Below are the code and all the weights of a small trained network. Each question names an input and a target symbol and asks about switching units off, where a switched-off unit gives its printed mean instead of its output.

import numpy as np


def w(rows, s, z=0):
    codes = np.array(rows[::2]) - 128.0
    scale = np.full(codes.shape[1], s)
    scale[-1] = z or s
    return codes * scale


def norm(h):
    return h / np.sqrt((h * h).mean(-1, keepdims=True) + 1e-5)


def f(y):
    return y / 2 * (1 + np.tanh(0.7978845608 * (y + 0.044715 * y**3)))


def softmax(a):
    e = np.exp(a - a.max(-1, keepdims=True))
    return e / e.sum(-1, keepdims=True)


def log_softmax(a):
    a = a - a.max(-1, keepdims=True)
    return a - np.log(np.exp(a).sum(-1, keepdims=True))


def net(x, mask):
    ids = ['αβγεζηλξπστφψω'.index(c) for c in x.split()]
    T = len(ids)
    res = E[ids] + P[:T]
    u = 0
    for l in range(2):
        q, k, v = (norm(res) @ M[l].T for M in (Q, K, V))
        z = softmax(np.where(np.tri(T) > 0, q @ k.T / 4**0.5, -1e9)) @ v
        res = res + np.where(mask[u], z, O[l][:, -1]) @ O[l][:, :-1]
        u += 1
        y = f(norm(res) @ A[l][:, :-1].T + A[l][:, -1])
        res = res + np.where(mask[u : u + 12], y, B[l][:, -1]) @ B[l][:, :-1]
        u += 12
    return log_softmax(norm(res)[-1] @ U[:, :-1].T + U[:, -1])


Q, K, V, O, A, B = {}, {}, {}, {}, {}, {}
E = w([
[129,136,120],'α',
[137,145,154],'β',
[254,156,69],'γ',
[69,165,236],'ε',
[65,164,217],'ζ',
[145,143,192],'η',
[159,145,180],'λ',
[61,172,61],'ξ',
[123,136,101],'π',
[145,141,187],'σ',
[134,135,123],'τ',
[128,135,117],'φ',
[133,146,138],'ψ',
[133,133,130],'ω',
],0.0071)
P = w([
[148,234,115],'0',
[192,171,197],'1',
[224,252,86],'2',
[46,215,138],'3',
[160,154,202],'4',
[230,241,78],'5',
[239,132,2],'6',
],0.0027)
Q[0] = w([
[145,199,90],'0.h0',
[62,1,198],'0.h0',
[69,57,64],'0.h0',
[177,246,59],'0.h0',
],0.0043)
K[0] = w([
[3,200,70],'0.h0',
[220,150,186],'0.h0',
[186,119,24],'0.h0',
[20,52,28],'0.h0',
],0.0037)
V[0] = w([
[100,62,119],'0.h0',
[101,2,112],'0.h0',
[100,122,151],'0.h0',
[190,84,164],'0.h0',
],0.0028)
O[0] = w([
[196,215,87,61],'0.h0',
[250,190,220,4],'0.h0',
[161,104,95,128],'0.h0',
[129,122,143,109],'0.h0',
],0.0022,0.0035)
A[0] = w([
[159,128,91,66],'0.n0',
[199,128,193,108],'0.n1',
[140,107,92,126],'0.n2',
[69,186,174,168],'0.n3',
[95,140,156,56],'0.n4',
[225,96,93,6],'0.n5',
[239,130,90,31],'0.n6',
[168,97,170,134],'0.n7',
[91,176,158,83],'0.n8',
[97,110,186,202],'0.n9',
[62,165,1,157],'0.n10',
[115,187,167,174],'0.n11',
],0.0053,0.0023)
B[0] = w([
[1,140,187,109],'0.n0',
[177,81,124,155],'0.n1',
[101,140,189,114],'0.n2',
[186,111,37,253],'0.n3',
[129,148,100,126],'0.n4',
[87,183,41,108],'0.n5',
[31,159,29,133],'0.n6',
[202,100,157,126],'0.n7',
[120,153,48,171],'0.n8',
[229,110,99,187],'0.n9',
[246,109,235,220],'0.n10',
[184,83,72,234],'0.n11',
],0.003,0.0028)
Q[1] = w([
[153,254,34],'1.h0',
[84,229,76],'1.h0',
[60,68,190],'1.h0',
[125,75,239],'1.h0',
],0.0056)
K[1] = w([
[10,172,129],'1.h0',
[100,164,131],'1.h0',
[181,129,150],'1.h0',
[165,102,131],'1.h0',
],0.012)
V[1] = w([
[69,140,62],'1.h0',
[214,40,225],'1.h0',
[42,194,172],'1.h0',
[29,79,254],'1.h0',
],0.0023)
O[1] = w([
[135,205,80,95],'1.h0',
[10,2,187,119],'1.h0',
[119,238,140,111],'1.h0',
[124,174,254,3],'1.h0',
],0.0025,0.0022)
A[1] = w([
[84,132,146,41],'1.n0',
[64,104,67,185],'1.n1',
[76,134,152,40],'1.n2',
[104,168,114,66],'1.n3',
[112,90,254,33],'1.n4',
[44,133,122,109],'1.n5',
[95,189,115,124],'1.n6',
[103,136,136,5],'1.n7',
[139,148,102,162],'1.n8',
[111,85,130,57],'1.n9',
[165,134,138,186],'1.n10',
[124,139,140,127],'1.n11',
],0.0093,0.0025)
B[1] = w([
[193,149,85,69],'1.n0',
[1,83,119,131],'1.n1',
[171,151,85,73],'1.n2',
[197,98,163,122],'1.n3',
[24,189,106,172],'1.n4',
[98,111,62,79],'1.n5',
[200,92,168,174],'1.n6',
[211,134,114,65],'1.n7',
[93,118,150,235],'1.n8',
[181,174,134,82],'1.n9',
[74,121,112,253],'1.n10',
[136,123,134,119],'1.n11',
],0.0055,0.0023)
U = w([
[77,129,172,54],'α',
[75,95,23,87],'β',
[171,141,67,171],'γ',
[167,160,248,186],'ε',
[222,189,227,196],'ζ',
[169,46,146,252],'η',
[143,76,93,108],'λ',
[206,232,66,151],'ξ',
[86,124,173,102],'π',
[155,44,114,128],'σ',
[65,161,154,69],'τ',
[66,161,154,60],'φ',
[113,95,74,4],'ψ',
[56,109,177,169],'ω',
],0.011,0.0031)

Each question gives the input, a string of symbols that net reads in full, and the target symbol t.
The units are the heads (4 rows each of Q, K, V and O) and the neurons (one row each of A and B). Each row of codes is followed by its name. A weight is (code - 128) times the scale printed after its matrix; where a second scale follows, it is the last column's (O, A, B and U).
mask holds one flag per unit, layer by layer, with each layer's heads first. A switched-off unit (its flag False) gives its mean, the last column of its rows in O or B, instead of its output. The means were averaged over made-up inputs and are rounded, as every weight is.
A unit's drop is (log p(t) with every unit on - log p(t) with that unit switched off) / (log p(t) with every unit on - log p(t) with every unit switched off).
The circuit of an input: a set's keep is (log p(t) with only the set's units on - log p(t) with every unit switched off) / (log p(t) with every unit on - log p(t) with every unit switched off). Starting from the 12 units with the biggest drops (on a tie, the unit counted first), units are removed one at a time, each time the one whose removal leaves the highest keep (on an exact tie, the one counted first), for as long as the keep stays at least 0.8.
units of the circuit, in order: the units of the circuit, biggest drop first
top k neurons: the k neurons with the biggest drops, biggest first
top k neurons in layer l: the k neurons of layer l with the biggest drops, biggest first
drop when u is switched off: that unit's drop, to one decimal
input β ζ ε ω ξ, target ζ: units of the circuit, in order	[0.n10, 1.h0, 1.n6]
input τ β φ ε β ξ σ, target ε: top 3 neurons	[0.n3, 0.n6, 0.n5]
input γ σ η ε ζ β, target ζ: units of the circuit, in order	[1.h0]
input σ β β ζ σ β ξ, target ζ: top 3 neurons	[0.n10, 1.n6, 0.n3]
input λ ω ω ξ π λ β, target ξ: top 4 neurons in layer 0	[0.n6, 0.n5, 0.n11, 0.n3]
input σ ε φ ξ α ε ω, target ξ: top 4 neurons in layer 0	[0.n10, 0.n11, 0.n3, 0.n5]
input φ σ ω ζ ζ η η, target ζ: top 3 neurons in layer 0	[0.n5, 0.n6, 0.n10]
input π ω α ζ λ λ τ, target ζ: top 2 neurons	[0.n10, 0.n3]
input β π π ζ η ε φ, target ζ: top 4 neurons in layer 0	[0.n10, 0.n11, 0.n3, 0.n5]
input φ η ω ε β ε η, target ε: top 2 neurons	[0.n3, 0.n10]
input ξ ψ ω ζ, target ξ: top 2 neurons in layer 0	[0.n9, 0.n3]
input ε β β ε β α ω, target ε: top 4 neurons in layer 0	[0.n10, 0.n3, 0.n11, 0.n8]
input σ ζ π, target ζ: top 2 neurons in layer 1	[1.n1, 1.n4]
input β φ ζ ε β ω ω, target ε: top 4 neurons in layer 0	[0.n3, 0.n10, 0.n11, 0.n5]
input ξ ω λ σ, target ξ: top 2 neurons	[0.n3, 0.n10]
input ε ω ω β, target ε: top 2 neurons	[0.n10, 1.n6]
input α ω β β σ ξ η, target β: top 2 neurons	[0.n6, 0.n5]
input ζ τ ω λ, target ζ: top 2 neurons	[1.n1, 1.n4]
input ξ ω φ β ω η, target ξ: top 2 neurons	[0.n10, 1.n6]
input λ ε ζ η π α, target ζ: top 2 neurons	[0.n10, 1.n1]
input ψ ξ φ β ω ξ, target ξ: top 3 neurons in layer 1	[1.n6, 1.n3, 1.n4]
input ω π ζ ζ ζ β ε, target ζ: top 3 neurons	[0.n10, 0.n3, 0.n8]
input σ ω β ξ β π ζ, target ξ: top neuron	[0.n3]
input β α π ζ, target β: top 2 neurons	[1.n5, 1.n1]
input β ω β ξ η β π, target ξ: top 2 neurons in layer 0	[0.n10, 0.n11]
input λ η η, target η: top 3 neurons	[1.n4, 0.n10, 1.n1]
input ζ τ π ψ ζ β, target ζ: top 3 neurons	[0.n10, 1.n6, 1.n4]
input β β β λ, target β: top 2 neurons in layer 0	[0.n10, 0.n3]
input η ξ η, target ξ: top 3 neurons in layer 1	[1.n6, 1.n3, 1.n10]
input τ η ξ ζ τ π, target ζ: drop when 0.n10 is switched off	0.2
